Below is a small trained network, with its code and all its weights. Each question gives an input and a target symbol and asks what happens when units are switched off, that is, made to give their printed mean instead of their output.

import numpy as np


def w(rows, s, z=0):
    codes = np.array(rows[::2]) - 128.0
    scale = np.full(codes.shape[1], s)
    scale[-1] = z or s
    return codes * scale


def f(y):
    return y / 2 * (1 + np.tanh(0.7978845608 * (y + 0.044715 * y**3)))


def softmax(a):
    e = np.exp(a - a.max(-1, keepdims=True))
    return e / e.sum(-1, keepdims=True)


def log_softmax(a):
    a = a - a.max(-1, keepdims=True)
    return a - np.log(np.exp(a).sum(-1, keepdims=True))


def net(x, mask):
    ids = ['αβγδεζηλμξπτφω'.index(c) for c in x.split()]
    T = len(ids)
    res = E[ids] + P[:T]
    r = res
    for j in range(2):
        rows = slice(2 * j, 2 * j + 2)
        q, k, v = (r @ M[0][rows].T for M in (Q, K, V))
        z = softmax(np.where(np.tri(T) > 0, q @ k.T / 2**0.5, -1e9)) @ v
        o = O[0][rows]
        res = res + np.where(mask[j], z, o[:, -1]) @ o[:, :-1]
    y = f(res @ A[0][:, :-1].T + A[0][:, -1])
    res = res + np.where(mask[2:14], y, B[0][:, -1]) @ B[0][:, :-1]
    return log_softmax(res[-1] @ U[:, :-1].T + U[:, -1])


Q, K, V, O, A, B = {}, {}, {}, {}, {}, {}
E = w([
[95,105,157,85],'α',
[115,149,145,81],'β',
[112,175,130,86],'γ',
[144,120,204,65],'δ',
[98,140,137,86],'ε',
[95,136,123,103],'ζ',
[122,153,103,112],'η',
[90,145,128,89],'λ',
[5,139,93,130],'μ',
[133,155,67,131],'ξ',
[102,132,144,88],'π',
[102,182,154,64],'τ',
[114,137,136,92],'φ',
[103,120,86,130],'ω',
],0.015)
P = w([
[26,111,125,71],'0',
[145,196,171,204],'1',
[94,176,35,122],'2',
[249,80,191,50],'3',
[212,178,161,205],'4',
[48,167,14,97],'5',
[160,56,160,44],'6',
],0.015)
Q[0] = w([
[89,155,103,5],'head 1',
[205,127,153,133],'head 1',
[187,76,149,143],'head 2',
[98,191,115,177],'head 2',
],0.011)
K[0] = w([
[70,46,2,4],'head 1',
[186,140,4,189],'head 1',
[250,224,82,30],'head 2',
[158,143,238,107],'head 2',
],0.0083)
V[0] = w([
[124,253,154,77],'head 1',
[152,98,232,86],'head 1',
[174,153,85,127],'head 2',
[94,27,114,144],'head 2',
],0.014)
O[0] = w([
[63,142,244,131,253],'head 1',
[151,180,245,58,31],'head 1',
[92,188,90,115,72],'head 2',
[223,71,80,130,126],'head 2',
],0.011,0.0071)
A[0] = w([
[172,76,121,143,112],'neuron 1',
[96,138,192,201,87],'neuron 2',
[160,217,140,56,42],'neuron 3',
[166,128,121,61,254],'neuron 4',
[100,142,101,213,95],'neuron 5',
[62,250,137,149,137],'neuron 6',
[101,153,164,123,174],'neuron 7',
[94,121,132,34,123],'neuron 8',
[127,80,33,135,129],'neuron 9',
[124,191,88,118,78],'neuron 10',
[158,131,101,44,201],'neuron 11',
[91,55,148,155,117],'neuron 12',
],0.012,0.0036)
B[0] = w([
[165,116,170,129,151],'neuron 1',
[108,162,7,139,221],'neuron 2',
[105,98,84,123,156],'neuron 3',
[57,66,107,159,149],'neuron 4',
[142,133,178,97,181],'neuron 5',
[183,86,187,128,250],'neuron 6',
[150,129,85,153,204],'neuron 7',
[148,137,123,182,187],'neuron 8',
[143,152,133,98,250],'neuron 9',
[79,139,147,86,132],'neuron 10',
[109,84,84,136,152],'neuron 11',
[179,191,162,106,191],'neuron 12',
],0.011)
U = w([
[135,2,145,175,100],'α',
[73,111,139,157,148],'β',
[157,187,123,231,206],'γ',
[55,34,48,205,67],'δ',
[102,129,176,143,102],'ε',
[110,102,152,135,83],'ζ',
[85,127,124,129,104],'η',
[72,161,197,81,109],'λ',
[190,142,229,74,2],'μ',
[37,205,56,77,128],'ξ',
[93,87,166,139,143],'π',
[137,166,159,183,195],'τ',
[85,106,149,142,131],'φ',
[188,88,58,103,73],'ω',
],0.0095,0.0037)

Each question gives the input, a string of symbols that net reads in full, and the target symbol t.
The units are the heads (2 rows each of Q, K, V and O) and the neurons (one row each of A and B). Each row of codes is followed by its name. A weight is (code - 128) times the scale printed after its matrix; where a second scale follows, it is the last column's (O, A, B and U).
mask holds one flag per unit, heads first, then neurons. A switched-off unit (its flag False) gives its mean, the last column of its rows in O or B, instead of its output. The means were averaged over made-up inputs and are rounded, as every weight is.
A unit's drop is (log p(t) with every unit on - log p(t) with that unit switched off) / (log p(t) with every unit on - log p(t) with every unit switched off).
The circuit of an input: a set's keep is (log p(t) with only the set's units on - log p(t) with every unit switched off) / (log p(t) with every unit on - log p(t) with every unit switched off). Starting from the 12 units with the biggest drops (on a tie, the unit counted first), units are removed one at a time, each time the one whose removal leaves the highest keep (on an exact tie, the one counted first), for as long as the keep stays at least 0.8.
circuit, biggest first: the units of the circuit, biggest drop first
unit that matters most: the unit with the biggest drop
k most important neurons: the k neurons with the biggest drops, biggest first
which heads matter: for each layer, one digit per head in row order, 1 if its drop is at least 0.15 and else 0, layers parted by /
input π ξ ω μ ε ξ π, target ξ: which heads matter	11
input γ φ η π π μ ω, target μ: which heads matter	10
input ε ξ ω ζ, target ω: 2 most important neurons	[neuron 9; neuron 6]
input α δ ω ε τ ξ η, target ξ: unit that matters most	head 2
input ε μ τ α α ξ φ, target ξ: circuit, biggest first	[head 2; neuron 6]
input τ ω τ, target γ: which heads matter	11
input α ω ω π, target ω: circuit, biggest first	[head 1; neuron 9]
input ξ ω α α, target α: which heads matter	00
input α α γ, target δ: which heads matter	11
input ξ η φ γ ξ μ, target λ: 2 most important neurons	[neuron 5; neuron 2]
input ξ ω ω φ μ ξ, target λ: which heads matter	01
input ω α β β ε ω α, target ω: circuit, biggest first	[head 1; neuron 12]
input α π η β δ ξ ω, target ξ: circuit, biggest first	[head 2; neuron 6]
input δ α τ, target α: which heads matter	10
input μ φ γ, target ω: which heads matter	11
input ω ξ α α, target α: which heads matter	10
input ω ω α τ, target α: unit that matters most	neuron 2
input φ ω ω ε, target ω: which heads matter	10
input η α ω α, target ω: 2 most important neurons	[neuron 6; neuron 9]
input μ μ μ ω α ω, target ω: circuit, biggest first	[head 2; neuron 9]
input α π ξ γ ω δ, target δ: unit that matters most	head 1
input α π φ, target δ: 3 most important neurons	[neuron 4; neuron 6; neuron 12]
input α μ β γ λ ω γ, target ω: which heads matter	10
